Here is a tiny trained network, its code and every weight. The questions are about switching its units off for an input and a target symbol, where a switched-off unit gives its printed mean instead of its output.

import numpy as np


def w(rows, s, z=0):
    codes = np.array(rows[::2]) - 128.0
    scale = np.full(codes.shape[1], s)
    scale[-1] = z or s
    return codes * scale


def f(y):
    return np.maximum(y, 0)


def softmax(a):
    e = np.exp(a - a.max(-1, keepdims=True))
    return e / e.sum(-1, keepdims=True)


def log_softmax(a):
    a = a - a.max(-1, keepdims=True)
    return a - np.log(np.exp(a).sum(-1, keepdims=True))


def net(x, mask):
    ids = ['αβγδεζηλμξπστφψω'.index(c) for c in x.split()]
    T = len(ids)
    res = E[ids] + P[:T]
    u = 0
    for l in range(2):
        q, k, v = (res @ M[l].T for M in (Q, K, V))
        z = softmax(np.where(np.tri(T) > 0, q @ k.T / 2**0.5, -1e9)) @ v
        res = res + np.where(mask[u], z, O[l][:, -1]) @ O[l][:, :-1]
        u += 1
        y = f(res @ A[l][:, :-1].T + A[l][:, -1])
        res = res + np.where(mask[u : u + 4], y, B[l][:, -1]) @ B[l][:, :-1]
        u += 4
    return log_softmax(res[-1] @ U[:, :-1].T + U[:, -1])


Q, K, V, O, A, B = {}, {}, {}, {}, {}, {}
E = w([
[167,165,60,134,59,125,76,206],'α',
[167,143,130,107,97,180,128,87],'β',
[94,213,112,68,179,135,103,120],'γ',
[136,49,151,139,107,187,116,116],'δ',
[104,176,157,170,234,98,101,140],'ε',
[151,176,159,175,157,134,144,136],'ζ',
[151,98,85,137,88,169,103,163],'η',
[131,140,105,85,104,188,99,137],'λ',
[61,121,91,103,158,129,195,182],'μ',
[144,6,79,179,77,173,121,172],'ξ',
[226,130,56,142,106,133,53,90],'π',
[170,123,28,47,40,155,87,97],'σ',
[195,124,186,206,168,92,130,150],'τ',
[141,132,20,90,172,100,94,178],'φ',
[206,171,142,102,118,79,176,157],'ψ',
[99,91,43,168,224,106,53,125],'ω',
],0.019)
P = w([
[131,199,125,178,78,96,168,163],'0',
[193,64,95,61,98,180,70,248],'1',
[141,89,117,122,136,219,31,234],'2',
[171,71,113,85,105,226,42,230],'3',
[50,163,194,186,2,118,195,111],'4',
[105,122,116,106,103,104,146,72],'5',
[84,113,109,101,146,135,193,55],'6',
[42,97,101,69,129,167,4,240],'7',
],0.0076)
Q[0] = w([
[91,118,126,160,113,91,231,77],'L0H0',
[111,118,94,142,110,86,162,2],'L0H0',
],0.0084)
K[0] = w([
[218,84,143,46,201,186,122,186],'L0H0',
[194,98,152,82,188,161,1,158],'L0H0',
],0.0056)
V[0] = w([
[144,87,254,239,142,144,207,175],'L0H0',
[121,148,114,86,10,217,174,58],'L0H0',
],0.0078)
O[0] = w([
[158,146,51,174,106,143,171,72,2],'L0H0',
[179,120,119,103,253,149,147,77,154],'L0H0',
],0.015,0.0029)
A[0] = w([
[189,117,112,189,149,169,136,126,80],'L0N0',
[131,174,89,197,190,160,158,101,74],'L0N1',
[137,126,152,143,135,130,136,2,3],'L0N2',
[170,91,85,128,150,188,95,190,166],'L0N3',
],0.0091,0.0043)
B[0] = w([
[111,126,93,13,231,207,108,5,170],'L0N0',
[121,39,164,3,11,123,162,71,157],'L0N1',
[147,193,205,218,216,148,24,154,132],'L0N2',
[100,254,219,101,118,75,207,114,247],'L0N3',
],0.0068,0.012)
Q[1] = w([
[86,117,2,41,159,171,194,55],'L1H0',
[186,245,227,162,160,78,155,95],'L1H0',
],0.0037)
K[1] = w([
[96,117,253,171,67,155,218,66],'L1H0',
[160,161,134,201,92,111,105,41],'L1H0',
],0.0056)
V[1] = w([
[112,26,102,144,149,141,34,66],'L1H0',
[2,57,26,39,163,152,246,221],'L1H0',
],0.0073)
O[1] = w([
[185,9,141,87,37,99,118,125,3],'L1H0',
[200,115,118,186,227,17,124,110,82],'L1H0',
],0.014,0.0059)
A[1] = w([
[237,1,186,90,132,200,136,129,165],'L1N0',
[36,207,90,105,49,120,84,146,254],'L1N1',
[65,200,195,170,122,146,86,142,215],'L1N2',
[212,181,186,133,118,166,214,112,46],'L1N3',
],0.0063,0.0019)
B[1] = w([
[129,142,23,120,160,108,160,154,150],'L1N0',
[134,98,130,255,76,119,159,122,247],'L1N1',
[236,105,34,40,75,91,121,140,244],'L1N2',
[144,89,114,93,158,219,60,59,169],'L1N3',
],0.0085,0.015)
U = w([
[136,156,137,254,89,148,113,177,106],'α',
[194,97,80,143,105,100,141,68,219],'β',
[143,184,113,129,132,182,99,165,78],'γ',
[54,121,77,72,105,180,124,122,48],'δ',
[177,68,166,179,72,78,81,194,168],'ε',
[47,126,119,89,53,189,84,246,209],'ζ',
[139,206,120,181,125,177,174,117,150],'η',
[139,170,101,158,144,180,124,145,208],'λ',
[182,162,139,149,115,57,186,207,83],'μ',
[99,117,125,231,85,170,161,71,120],'ξ',
[92,175,132,159,77,139,107,11,154],'π',
[147,147,111,141,104,98,135,123,3],'σ',
[156,50,53,114,99,171,135,133,62],'τ',
[152,166,108,124,107,100,119,189,141],'φ',
[161,119,152,60,120,139,91,199,80],'ψ',
[152,152,60,146,129,152,98,206,136],'ω',
],0.0066,0.005)

Each question gives the input, a string of symbols that net reads in full, and the target symbol t.
The units are the heads (2 rows each of Q, K, V and O) and the neurons (one row each of A and B). Each row of codes is followed by its name. A weight is (code - 128) times the scale printed after its matrix; where a second scale follows, it is the last column's (O, A, B and U).
mask holds one flag per unit, layer by layer, with each layer's heads first. A switched-off unit (its flag False) gives its mean, the last column of its rows in O or B, instead of its output. The means were averaged over made-up inputs and are rounded, as every weight is.
A unit's drop is (log p(t) with every unit on - log p(t) with that unit switched off) / (log p(t) with every unit on - log p(t) with every unit switched off).
The circuit of an input: a set's keep is (log p(t) with only the set's units on - log p(t) with every unit switched off) / (log p(t) with every unit on - log p(t) with every unit switched off). Starting from all 10 units, units are removed one at a time, each time the one whose removal leaves the highest keep (on an exact tie, the one counted first), for as long as the keep stays at least 0.8.
units of the circuit, in order: the units of the circuit, biggest drop first
top k neurons: the k neurons with the biggest drops, biggest first
top k neurons in layer l: the k neurons of layer l with the biggest drops, biggest first
input ε ξ π ψ ε η π β, target α: units of the circuit, in order => [L0H0; L1N1; L0N0]
input ξ ζ γ τ, target β: top 2 neurons in layer 0 => [L0N0; L0N1]
input π β β ζ, target ζ: units of the circuit, in order => [L1H0]
input γ τ ε ψ ε σ, target α: units of the circuit, in order => [L1N1; L0H0; L1H0]
input ω π ξ α, target ε: top 3 neurons => [L1N1; L0N3; L1N2]
input π π ξ ξ, target ζ: units of the circuit, in order => [L0N3; L1H0]
input τ ξ π π, target ξ: top 2 neurons => [L1N1; L1N2]
input τ σ τ, target ξ: top 2 neurons => [L1N2; L1N1]
input ξ φ ξ, target β: units of the circuit, in order => [L1H0; L0H0]
input δ β σ, target τ: top 3 neurons => [L0N0; L0N2; L0N1]
input β ε ξ π, target δ: units of the circuit, in order => [L0H0; L0N2; L1H0; L0N0]
input ξ ε ω ε, target β: units of the circuit, in order => [L0H0; L1H0; L0N1]
input ξ ξ σ ζ, target β: units of the circuit, in order => [L0H0; L1H0; L0N0]
input ε τ σ, target α: units of the circuit, in order => [L1N1; L0H0]
input ε δ ω η, target α: units of the circuit, in order => [L0H0; L1N1]
input ξ τ τ, target β: units of the circuit, in order => [L0H0; L0N0; L1H0]
input σ π η, target ψ: units of the circuit, in order => [L0H0]
input β π ξ μ σ ξ ε ψ, target ψ: units of the circuit, in order => [L0H0; L1N1]
input β σ ξ, target δ: top 2 neurons in layer 0 => [L0N2; L0N0]
input τ α ψ ε, target ξ: top 2 neurons => [L1N1; L0N1]
input ω π π, target ε: top 2 neurons => [L0N3; L1N1]
input ω ξ τ α ω ψ δ τ, target ε: top 2 neurons in layer 0 => [L0N3; L0N0]
input τ π δ, target ξ: top neuron => [L1N2]
input ξ ξ β δ, target β: top 3 neurons => [L0N0; L0N1; L1N0]
input ζ μ σ π, target π: top 3 neurons => [L1N2; L0N0; L0N3]
input β π δ, target δ: top 2 neurons in layer 0 => [L0N2; L0N0]
